Below is a small trained network, with its code and all its weights. Each question gives an input and a class and asks what happens when units are switched off, that is, made to give their printed mean instead of their output.

import numpy as np


def w(rows, s, z=0):
    codes = np.array(rows[::2]) - 128.0
    scale = np.full(codes.shape[1], s)
    scale[-1] = z or s
    return codes * scale


def f(y):
    return np.maximum(y, 0)


def log_softmax(a):
    a = a - a.max(-1, keepdims=True)
    return a - np.log(np.exp(a).sum(-1, keepdims=True))


def net(x, mask):
    res = np.array(x, float).reshape(1, 4) / 4 @ E
    y = f(res @ A[0][:, :-1].T + A[0][:, -1])
    res = res + np.where(mask, y, B[0][:, -1]) @ B[0][:, :-1]
    return log_softmax(res[-1] @ U[:, :-1].T + U[:, -1])


A, B = {}, {}
E = w([
[136,229,94,105,148,140,108,144,119,73],'x0',
[117,144,223,7,140,96,149,98,177,161],'x1',
[179,132,173,177,139,117,78,110,213,60],'x2',
[89,112,96,115,167,159,54,27,102,132],'x3',
],0.016)
A[0] = w([
[162,114,169,150,147,116,99,118,229,89,113],'neuron 1',
[90,169,215,2,139,81,89,122,152,143,55],'neuron 2',
[40,164,93,73,152,148,255,120,99,152,86],'neuron 3',
[130,241,149,84,118,173,62,162,129,144,50],'neuron 4',
[128,166,168,135,104,89,227,211,161,109,44],'neuron 5',
[97,45,197,150,89,82,156,87,144,188,132],'neuron 6',
[115,216,135,86,138,126,150,132,111,76,58],'neuron 7',
[94,104,76,52,109,114,176,138,59,158,95],'neuron 8',
[101,114,113,62,159,219,69,102,150,143,78],'neuron 9',
[101,59,202,170,86,124,162,79,146,113,89],'neuron 10',
[125,213,111,90,179,123,111,139,150,84,88],'neuron 11',
[139,184,198,81,99,83,126,102,145,172,5],'neuron 12',
[57,114,125,89,191,169,83,54,140,127,100],'neuron 13',
[92,163,190,113,91,99,189,194,156,132,87],'neuron 14',
[118,141,145,127,158,90,36,126,240,86,95],'neuron 15',
],0.0096,0.003)
B[0] = w([
[38,162,188,91,71,125,187,52,197,39,214],'neuron 1',
[55,215,51,254,92,113,76,225,38,116,248],'neuron 2',
[53,114,195,111,134,150,199,58,135,74,214],'neuron 3',
[168,95,55,40,105,138,57,189,200,167,182],'neuron 4',
[170,57,167,128,243,88,183,145,31,134,212],'neuron 5',
[195,169,80,66,104,203,46,181,152,224,238],'neuron 6',
[181,124,29,49,138,229,104,128,230,192,178],'neuron 7',
[17,208,187,94,36,160,144,73,183,122,216],'neuron 8',
[199,131,174,123,173,66,175,56,132,139,202],'neuron 9',
[102,123,97,71,99,195,116,219,175,219,203],'neuron 10',
[127,76,114,75,93,152,60,139,167,212,188],'neuron 11',
[81,155,119,187,111,74,73,153,57,55,197],'neuron 12',
[228,122,148,155,228,35,200,162,66,155,231],'neuron 13',
[146,78,135,106,199,99,94,101,89,127,199],'neuron 14',
[103,182,183,146,111,138,191,42,148,162,215],'neuron 15',
],0.0073,0.016)
U = w([
[41,149,194,84,88,139,177,85,182,69,100],'0',
[137,119,93,66,102,160,80,163,176,186,89],'1',
[160,110,163,116,222,57,169,124,94,128,73],'2',
[78,169,64,246,74,129,105,178,88,74,249],'3',
],0.012,0.0021)

Each question gives the input, the list of numbers given to net, and the class t.
The units are the neurons (one row each of A and B). Each row of codes is followed by its name. A weight is (code - 128) times the scale printed after its matrix; where a second scale follows, it is the last column's (A, B and U).
mask holds one flag per neuron, in row order. A switched-off neuron (its flag False) gives its mean, the last column of its row in B, instead of its output. The means were averaged over made-up inputs and are rounded, as every weight is.
A unit's drop is (log p(t) with every unit on - log p(t) with that unit switched off) / (log p(t) with every unit on - log p(t) with every unit switched off).
The circuit of an input: a set's keep is (log p(t) with only the set's units on - log p(t) with every unit switched off) / (log p(t) with every unit on - log p(t) with every unit switched off). Starting from the 12 units with the biggest drops (on a tie, the unit counted first), units are removed one at a time, each time the one whose removal leaves the highest keep (on an exact tie, the one counted first), for as long as the keep stays at least 0.8.
circuit, biggest first: the units of the circuit, biggest drop first
most important unit: the unit with the biggest drop
top k neurons: the k neurons with the biggest drops, biggest first
drop of u: that unit's drop, to one decimal
input [2,3,1,-2], class 3: circuit, biggest first -> neuron 2; neuron 12
input [8,-5,7,-1], class 1: most important unit -> neuron 11
input [8,-8,1,-4], class 1: circuit, biggest first -> neuron 2; neuron 7
input [6,-7,7,-8], class 2: top 2 neurons -> neuron 5; neuron 2
input [0,1,-3,-4], class 2: top 4 neurons -> neuron 5; neuron 1; neuron 14; neuron 15
input [-7,-7,-4,3], class 1: top 3 neurons -> neuron 2; neuron 12; neuron 6
input [-8,7,7,4], class 1: top 4 neurons -> neuron 6; neuron 10; neuron 3; neuron 8
input [2,-2,1,-3], class 2: top 4 neurons -> neuron 2; neuron 6; neuron 8; neuron 10
input [8,6,0,-6], class 1: top 3 neurons -> neuron 7; neuron 4; neuron 11
input [0,8,6,8], class 2: top 2 neurons -> neuron 13; neuron 9
input [5,7,-4,1], class 3: top 2 neurons -> neuron 2; neuron 12
input [-4,-4,-8,-8], class 0: top 3 neurons -> neuron 8; neuron 13; neuron 3
input [7,2,-8,8], class 0: top 3 neurons -> neuron 8; neuron 3; neuron 6
input [6,4,0,-2], class 1: most important unit -> neuron 7
input [-5,-1,-7,8], class 2: top 3 neurons -> neuron 13; neuron 1; neuron 9
input [-2,6,5,-5], class 3: top 2 neurons -> neuron 2; neuron 12
input [3,-7,-8,5], class 0: top 2 neurons -> neuron 2; neuron 8
input [1,-1,3,-1], class 0: top 2 neurons -> neuron 2; neuron 13
input [-7,-6,-7,7], class 0: drop of neuron 5 -> 0.2
input [1,8,-3,-4], class 3: drop of neuron 2 -> 0.9
input [-3,-7,1,-8], class 2: most important unit -> neuron 5
input [-3,1,-4,3], class 0: drop of neuron 3 -> 0.2
input [6,-3,8,2], class 0: drop of neuron 1 -> 0.3
